Below are the code and all the weights of a small trained network. Each question names an input and a target symbol and asks about switching units off, where a switched-off unit gives its printed mean instead of its output.

import numpy as np


def w(rows, s, z=0):
    codes = np.array(rows[::2]) - 128.0
    scale = np.full(codes.shape[1], s)
    scale[-1] = z or s
    return codes * scale


def norm(h):
    return h / np.sqrt((h * h).mean(-1, keepdims=True) + 1e-5)


def f(y):
    return y / 2 * (1 + np.tanh(0.7978845608 * (y + 0.044715 * y**3)))


def softmax(a):
    e = np.exp(a - a.max(-1, keepdims=True))
    return e / e.sum(-1, keepdims=True)


def log_softmax(a):
    a = a - a.max(-1, keepdims=True)
    return a - np.log(np.exp(a).sum(-1, keepdims=True))


def net(x, mask):
    ids = ['βγδεζημξτφψ'.index(c) for c in x.split()]
    T = len(ids)
    res = E[ids] + P[:T]
    r = norm(res)
    for j in range(2):
        rows = slice(2 * j, 2 * j + 2)
        q, k, v = (r @ M[0][rows].T for M in (Q, K, V))
        z = softmax(np.where(np.tri(T) > 0, q @ k.T / 2**0.5, -1e9)) @ v
        o = O[0][rows]
        res = res + np.where(mask[j], z, o[:, -1]) @ o[:, :-1]
    y = f(norm(res) @ A[0][:, :-1].T + A[0][:, -1])
    res = res + np.where(mask[2:10], y, B[0][:, -1]) @ B[0][:, :-1]
    return log_softmax(norm(res)[-1] @ U[:, :-1].T + U[:, -1])


Q, K, V, O, A, B = {}, {}, {}, {}, {}, {}
E = w([
[86,61,102,148],'β',
[149,148,55,118],'γ',
[146,61,77,202],'δ',
[142,106,92,130],'ε',
[102,84,97,143],'ζ',
[166,113,85,131],'η',
[101,58,115,4],'μ',
[103,61,113,2],'ξ',
[229,104,67,190],'τ',
[107,141,70,130],'φ',
[75,111,77,140],'ψ',
],0.0056)
P = w([
[117,95,81,68],'0',
[176,17,146,72],'1',
[132,175,246,118],'2',
[105,106,49,90],'3',
[175,38,142,88],'4',
[109,201,214,146],'5',
[95,122,31,114],'6',
[210,2,92,140],'7',
[112,226,188,127],'8',
],0.0082)
Q[0] = w([
[131,115,47,23],'head 0',
[36,125,118,121],'head 0',
[93,204,163,181],'head 1',
[183,103,250,121],'head 1',
],0.016)
K[0] = w([
[86,114,156,26],'head 0',
[177,66,129,88],'head 0',
[165,59,131,70],'head 1',
[85,157,176,3],'head 1',
],0.017)
V[0] = w([
[155,127,114,197],'head 0',
[159,99,104,147],'head 0',
[9,142,137,90],'head 1',
[88,31,164,186],'head 1',
],0.011)
O[0] = w([
[157,164,156,109,2],'head 0',
[187,116,153,152,202],'head 0',
[63,152,191,136,99],'head 1',
[95,122,96,248,172],'head 1',
],0.015,0.0023)
A[0] = w([
[178,84,117,97,2],'neuron 0',
[92,204,252,138,201],'neuron 1',
[165,127,193,164,222],'neuron 2',
[97,169,158,197,204],'neuron 3',
[102,89,148,46,106],'neuron 4',
[184,166,85,151,205],'neuron 5',
[51,81,196,173,23],'neuron 6',
[116,41,146,120,53],'neuron 7',
],0.013,0.0059)
B[0] = w([
[156,235,123,109,144],'neuron 0',
[230,213,254,253,191],'neuron 1',
[67,151,201,61,204],'neuron 2',
[160,182,205,106,238],'neuron 3',
[93,162,162,187,234],'neuron 4',
[114,157,187,188,253],'neuron 5',
[188,55,96,49,174],'neuron 6',
[128,253,47,176,170],'neuron 7',
],0.0083,0.0054)
U = w([
[129,16,185,117,125],'β',
[123,157,143,14,148],'γ',
[144,76,103,247,101],'δ',
[119,228,93,170,41],'ε',
[158,47,114,86,175],'ζ',
[208,195,80,106,4],'η',
[65,96,92,122,208],'μ',
[61,103,88,120,209],'ξ',
[249,88,76,136,92],'τ',
[44,191,185,163,85],'φ',
[168,133,225,145,159],'ψ',
],0.014,0.0029)

Each question gives the input, a string of symbols that net reads in full, and the target symbol t.
The units are the heads (2 rows each of Q, K, V and O) and the neurons (one row each of A and B). Each row of codes is followed by its name. A weight is (code - 128) times the scale printed after its matrix; where a second scale follows, it is the last column's (O, A, B and U).
mask holds one flag per unit, heads first, then neurons. A switched-off unit (its flag False) gives its mean, the last column of its rows in O or B, instead of its output. The means were averaged over made-up inputs and are rounded, as every weight is.
A unit's drop is (log p(t) with every unit on - log p(t) with that unit switched off) / (log p(t) with every unit on - log p(t) with every unit switched off).
The circuit of an input: a set's keep is (log p(t) with only the set's units on - log p(t) with every unit switched off) / (log p(t) with every unit on - log p(t) with every unit switched off). Starting from all 10 units, units are removed one at a time, each time the one whose removal leaves the highest keep (on an exact tie, the one counted first), for as long as the keep stays at least 0.8.
circuit, biggest first: the units of the circuit, biggest drop first
top k neurons: the k neurons with the biggest drops, biggest first
which heads matter: for each layer, one digit per head in row order, 1 if its drop is at least 0.15 and else 0, layers parted by /
drop of u: that unit's drop, to one decimal
input γ γ β ζ δ δ ε ξ, target δ: circuit, biggest first => head 1
input φ γ ψ γ ζ ε γ φ, target ε: circuit, biggest first => neuron 7; head 1
input ε δ φ τ δ, target φ: which heads matter => 01
input ψ γ δ δ γ ε ε, target δ: which heads matter => 00
input β ψ τ γ, target τ: which heads matter => 01
input β δ γ η ε, target γ: which heads matter => 01
input γ φ γ φ ξ φ η τ, target φ: circuit, biggest first => head 1; neuron 4; head 0
input ε τ η γ γ β τ, target τ: which heads matter => 01
input ψ β μ η γ γ φ, target μ: which heads matter => 00
input γ γ γ γ μ, target γ: which heads matter => 01
input τ δ γ γ φ ψ ε ψ, target ψ: top 2 neurons => neuron 1; neuron 6
input γ γ η δ γ β γ, target δ: which heads matter => 00
input γ ε ε ε μ, target ε: which heads matter => 00
input ψ γ δ ε, target δ: which heads matter => 01
input γ η φ φ β τ δ ψ, target τ: circuit, biggest first => head 1
input ε γ δ φ, target δ: which heads matter => 00
input γ γ γ η γ, target γ: drop of head 0 => 0.0
input ψ γ τ τ γ, target τ: drop of head 1 => 0.7
input μ γ δ δ ξ δ ζ, target δ: drop of head 1 => 0.5
input μ γ η β, target μ: drop of neuron 1 => 0.2
input δ τ φ ψ γ, target φ: circuit, biggest first => head 0
